Below is a small trained network, with its code and all its weights. Each question gives an input and a class and asks what happens when units are switched off, that is, made to give their printed mean instead of their output.

import numpy as np


def w(rows, s, z=0):
    codes = np.array(rows[::2]) - 128.0
    scale = np.full(codes.shape[1], s)
    scale[-1] = z or s
    return codes * scale


def norm(h):
    return h / np.sqrt((h * h).mean(-1, keepdims=True) + 1e-5)


def f(y):
    return y / 2 * (1 + np.tanh(0.7978845608 * (y + 0.044715 * y**3)))


def log_softmax(a):
    a = a - a.max(-1, keepdims=True)
    return a - np.log(np.exp(a).sum(-1, keepdims=True))


def net(x, mask):
    res = np.array(x, float).reshape(1, 4) / 4 @ E
    u = 0
    for l in range(2):
        y = f(norm(res) @ A[l][:, :-1].T + A[l][:, -1])
        res = res + np.where(mask[u : u + 4], y, B[l][:, -1]) @ B[l][:, :-1]
        u += 4
    return log_softmax(norm(res)[-1] @ U[:, :-1].T + U[:, -1])


A, B = {}, {}
E = w([
[140,132,102,151,112,44,151,56,70,147],'x0',
[137,166,91,163,58,141,254,113,187,33],'x1',
[158,216,60,111,154,152,75,149,183,130],'x2',
[175,89,173,87,179,144,120,46,101,124],'x3',
],0.0091)
A[0] = w([
[36,19,190,95,105,208,91,157,68,96,3],'L0N0',
[145,131,195,143,100,255,135,111,184,49,107],'L0N1',
[139,151,142,157,60,102,166,225,158,113,35],'L0N2',
[84,240,97,172,46,117,118,177,141,192,120],'L0N3',
],0.0064,0.003)
B[0] = w([
[157,109,179,13,107,102,142,79,156,47,233],'L0N0',
[138,182,80,49,16,234,78,29,102,78,254],'L0N1',
[22,74,54,90,200,99,233,174,254,140,193],'L0N2',
[254,78,151,109,196,83,210,138,134,58,241],'L0N3',
],0.0095,0.0039)
A[1] = w([
[250,235,61,102,95,123,92,76,111,58,155],'L1N0',
[46,124,112,182,1,181,131,129,221,141,100],'L1N1',
[90,176,173,21,77,213,75,205,103,201,250],'L1N2',
[158,205,45,239,93,126,129,81,119,154,177],'L1N3',
],0.0067,0.0023)
B[1] = w([
[205,75,140,103,73,158,110,87,162,70,254],'L1N0',
[108,87,136,47,171,188,131,110,99,131,169],'L1N1',
[162,112,169,136,128,106,113,118,143,160,202],'L1N2',
[122,92,5,117,142,129,85,131,154,95,167],'L1N3',
],0.014,0.007)
U = w([
[122,143,41,162,153,89,192,187,203,123,164],'0',
[115,111,84,183,85,100,134,90,91,140,57],'1',
[79,169,92,140,126,154,84,105,130,124,4],'2',
[73,132,194,188,60,86,143,82,80,156,79],'3',
[212,88,122,36,88,164,104,71,193,66,225],'4',
[146,108,208,138,154,133,4,120,96,198,202],'5',
[11,123,74,97,107,208,168,103,148,131,81],'6',
[141,132,38,159,102,101,74,66,128,136,55],'7',
],0.013,0.0044)

Each question gives the input, the list of numbers given to net, and the class t.
The units are the neurons (one row each of A and B). Each row of codes is followed by its name. A weight is (code - 128) times the scale printed after its matrix; where a second scale follows, it is the last column's (A, B and U).
mask holds one flag per neuron, layer by layer. A switched-off neuron (its flag False) gives its mean, the last column of its row in B, instead of its output. The means were averaged over made-up inputs and are rounded, as every weight is.
A unit's drop is (log p(t) with every unit on - log p(t) with that unit switched off) / (log p(t) with every unit on - log p(t) with every unit switched off).
The circuit of an input: a set's keep is (log p(t) with only the set's units on - log p(t) with every unit switched off) / (log p(t) with every unit on - log p(t) with every unit switched off). Starting from all 8 units, units are removed one at a time, each time the one whose removal leaves the highest keep (on an exact tie, the one counted first), for as long as the keep stays at least 0.8.
circuit, biggest first: the units of the circuit, biggest drop first
unit that matters most: the unit with the biggest drop
k most important neurons: the k neurons with the biggest drops, biggest first
k most important neurons of layer l: the k neurons of layer l with the biggest drops, biggest first
input [-1,-5,1,-6], class 5: circuit, biggest first	L1N0
input [8,-6,-2,-6], class 1: 2 most important neurons	L0N0, L1N2
input [4,-3,-2,-2], class 3: 3 most important neurons	L0N1, L1N0, L1N1
input [4,-2,0,8], class 5: 3 most important neurons of layer 0	L0N1, L0N0, L0N3
input [-1,8,-2,-5], class 6: circuit, biggest first	L0N2, L1N1, L1N0
input [1,5,5,-4], class 0: circuit, biggest first	L0N2, L0N0
input [3,-8,8,-1], class 5: circuit, biggest first	L0N1, L0N0
input [5,0,1,-5], class 0: circuit, biggest first	L0N1, L0N2, L1N0
input [3,7,-7,1], class 6: circuit, biggest first	L1N0, L0N3, L0N0, L1N1
input [5,4,-7,-3], class 0: circuit, biggest first	L0N1, L1N0
input [-1,-4,-2,-6], class 0: circuit, biggest first	L1N0, L0N1
input [8,7,7,-6], class 0: 2 most important neurons	L0N1, L0N2
input [6,-1,-2,0], class 1: circuit, biggest first	L0N1, L1N0
input [-4,3,3,-6], class 0: 2 most important neurons	L0N2, L0N3
input [0,-2,-5,-2], class 3: circuit, biggest first	L1N0, L1N1
input [-3,7,-7,-1], class 6: circuit, biggest first	L1N0, L0N3
input [-7,-4,-1,-1], class 5: 4 most important neurons	L1N2, L0N3, L1N0, L1N3
input [-3,6,4,-7], class 0: circuit, biggest first	L0N2
input [-7,-4,1,0], class 5: circuit, biggest first	L1N2, L1N0
input [-2,-4,-4,2], class 5: 3 most important neurons of layer 0	L0N1, L0N3, L0N2
input [-5,4,-6,-5], class 6: unit that matters most	L0N2
input [-8,-1,5,-7], class 0: circuit, biggest first	L0N2, L1N0
input [4,8,-2,-8], class 0: 2 most important neurons	L0N3, L0N2
input [-2,4,-6,-7], class 6: 2 most important neurons	L1N1, L1N0
input [8,-1,1,5], class 7: 3 most important neurons	L0N0, L0N1, L0N3
input [2,1,-8,3], class 3: 2 most important neurons	L1N0, L0N1
input [1,-4,5,2], class 5: unit that matters most	L0N1
